Below is a small trained network, with its code and all its weights. Each question gives an input and a class and asks what happens when units are switched off, that is, made to give their printed mean instead of their output.

import numpy as np


def w(rows, s, z=0):
    codes = np.array(rows[::2]) - 128.0
    scale = np.full(codes.shape[1], s)
    scale[-1] = z or s
    return codes * scale


def norm(h):
    return h / np.sqrt((h * h).mean(-1, keepdims=True) + 1e-5)


def f(y):
    return np.maximum(y, 0)


def log_softmax(a):
    a = a - a.max(-1, keepdims=True)
    return a - np.log(np.exp(a).sum(-1, keepdims=True))


def net(x, mask):
    res = np.array(x, float).reshape(1, 6) / 4 @ E
    u = 0
    for l in range(4):
        y = f(norm(res) @ A[l][:, :-1].T + A[l][:, -1])
        res = res + np.where(mask[u : u + 3], y, B[l][:, -1]) @ B[l][:, :-1]
        u += 3
    return log_softmax(norm(res)[-1] @ U[:, :-1].T + U[:, -1])


A, B = {}, {}
E = w([
[99,129,133,80,214,46,181,84],'x0',
[84,59,116,42,172,128,88,143],'x1',
[97,135,144,216,156,150,97,164],'x2',
[203,115,85,141,160,93,77,178],'x3',
[163,138,2,154,88,132,184,183],'x4',
[194,64,147,90,133,166,135,165],'x5',
],0.009)
A[0] = w([
[137,125,164,69,19,159,254,97,6],'L0N0',
[20,85,150,197,231,135,114,212,30],'L0N1',
[94,190,254,195,109,171,127,68,113],'L0N2',
],0.013,0.0022)
B[0] = w([
[152,137,98,118,173,246,165,139,215],'L0N0',
[91,119,122,173,147,247,148,147,221],'L0N1',
[76,42,148,162,31,58,128,121,254],'L0N2',
],0.011,0.0096)
A[1] = w([
[94,151,147,173,210,59,182,77,157],'L1N0',
[120,230,39,98,167,97,140,139,154],'L1N1',
[82,88,207,6,209,85,120,112,5],'L1N2',
],0.016,0.002)
B[1] = w([
[110,127,70,250,199,161,141,87,219],'L1N0',
[90,85,165,111,41,113,125,162,240],'L1N1',
[175,150,160,50,106,76,77,77,254],'L1N2',
],0.014,0.0069)
A[2] = w([
[236,41,124,158,149,137,26,248,246],'L2N0',
[123,199,222,115,160,76,169,194,2],'L2N1',
[95,28,204,87,232,108,128,135,92],'L2N2',
],0.016,0.0021)
B[2] = w([
[195,145,33,110,167,252,183,113,244],'L2N0',
[99,126,107,119,147,134,148,93,129],'L2N1',
[116,105,165,102,26,96,79,67,194],'L2N2',
],0.015,0.011)
A[3] = w([
[139,200,251,130,164,51,209,210,1],'L3N0',
[127,230,180,163,178,21,218,248,174],'L3N1',
[255,157,122,117,182,189,213,207,164],'L3N2',
],0.015,0.00099)
B[3] = w([
[159,47,253,51,146,36,35,1,128],'L3N0',
[67,43,136,120,97,103,155,6,131],'L3N1',
[176,88,70,117,160,220,68,63,253],'L3N2',
],0.009,0.013)
U = w([
[180,129,61,126,152,238,133,138,220],'0',
[126,177,107,207,208,47,131,119,52],'1',
[87,162,199,121,196,169,119,253,1],'2',
[176,195,169,125,187,73,138,212,16],'3',
[167,142,183,44,135,51,67,52,136],'4',
[159,160,103,72,84,84,142,203,62],'5',
[60,82,170,200,44,125,105,104,177],'6',
],0.012,0.0045)

Each question gives the input, the list of numbers given to net, and the class t.
The units are the neurons (one row each of A and B). Each row of codes is followed by its name. A weight is (code - 128) times the scale printed after its matrix; where a second scale follows, it is the last column's (A, B and U).
mask holds one flag per neuron, layer by layer. A switched-off neuron (its flag False) gives its mean, the last column of its row in B, instead of its output. The means were averaged over made-up inputs and are rounded, as every weight is.
A unit's drop is (log p(t) with every unit on - log p(t) with that unit switched off) / (log p(t) with every unit on - log p(t) with every unit switched off).
The circuit of an input: a set's keep is (log p(t) with only the set's units on - log p(t) with every unit switched off) / (log p(t) with every unit on - log p(t) with every unit switched off). Starting from all 12 units, units are removed one at a time, each time the one whose removal leaves the highest keep (on an exact tie, the one counted first), for as long as the keep stays at least 0.8.
units of the circuit, in order: the units of the circuit, biggest drop first
top k neurons: the k neurons with the biggest drops, biggest first
top k neurons in layer l: the k neurons of layer l with the biggest drops, biggest first
drop of u: that unit's drop, to one decimal
input [-5,-8,-7,-1,-6,-5], class 6: units of the circuit, in order : L0N2
input [4,5,3,6,-7,-1], class 4: top 2 neurons : L1N2, L2N2
input [8,6,6,6,-6,-2], class 6: top 3 neurons : L0N1, L2N2, L1N0
input [0,7,-1,4,-1,-4], class 4: units of the circuit, in order : L0N0, L1N2
input [4,-1,-5,-8,-1,-2], class 6: top 2 neurons : L2N0, L0N2
input [8,2,3,-4,3,-2], class 6: top 3 neurons : L2N0, L3N2, L1N1
input [5,6,6,-4,0,-3], class 6: top 2 neurons in layer 0 : L0N1, L0N0
input [0,8,0,-2,6,-8], class 6: top 2 neurons : L2N0, L1N1
input [8,-2,2,2,0,0], class 1: units of the circuit, in order : L1N0, L2N0
input [3,1,-8,-7,-4,-5], class 4: top 2 neurons : L1N2, L0N1
input [3,3,5,5,-5,-8], class 6: top 2 neurons : L2N0, L0N1
input [1,2,-3,-8,-3,8], class 4: top 2 neurons : L0N1, L2N0
input [0,5,-2,0,7,-3], class 5: top 2 neurons in layer 1 : L1N1, L1N0
input [4,-7,5,-5,-8,8], class 6: top neuron : L0N2
input [5,1,-4,-2,-2,-1], class 4: drop of L1N2 : 0.5
input [3,8,-1,-6,-2,5], class 4: drop of L1N2 : 0.1
input [6,-5,6,-2,5,-1], class 1: drop of L2N0 : 0.4
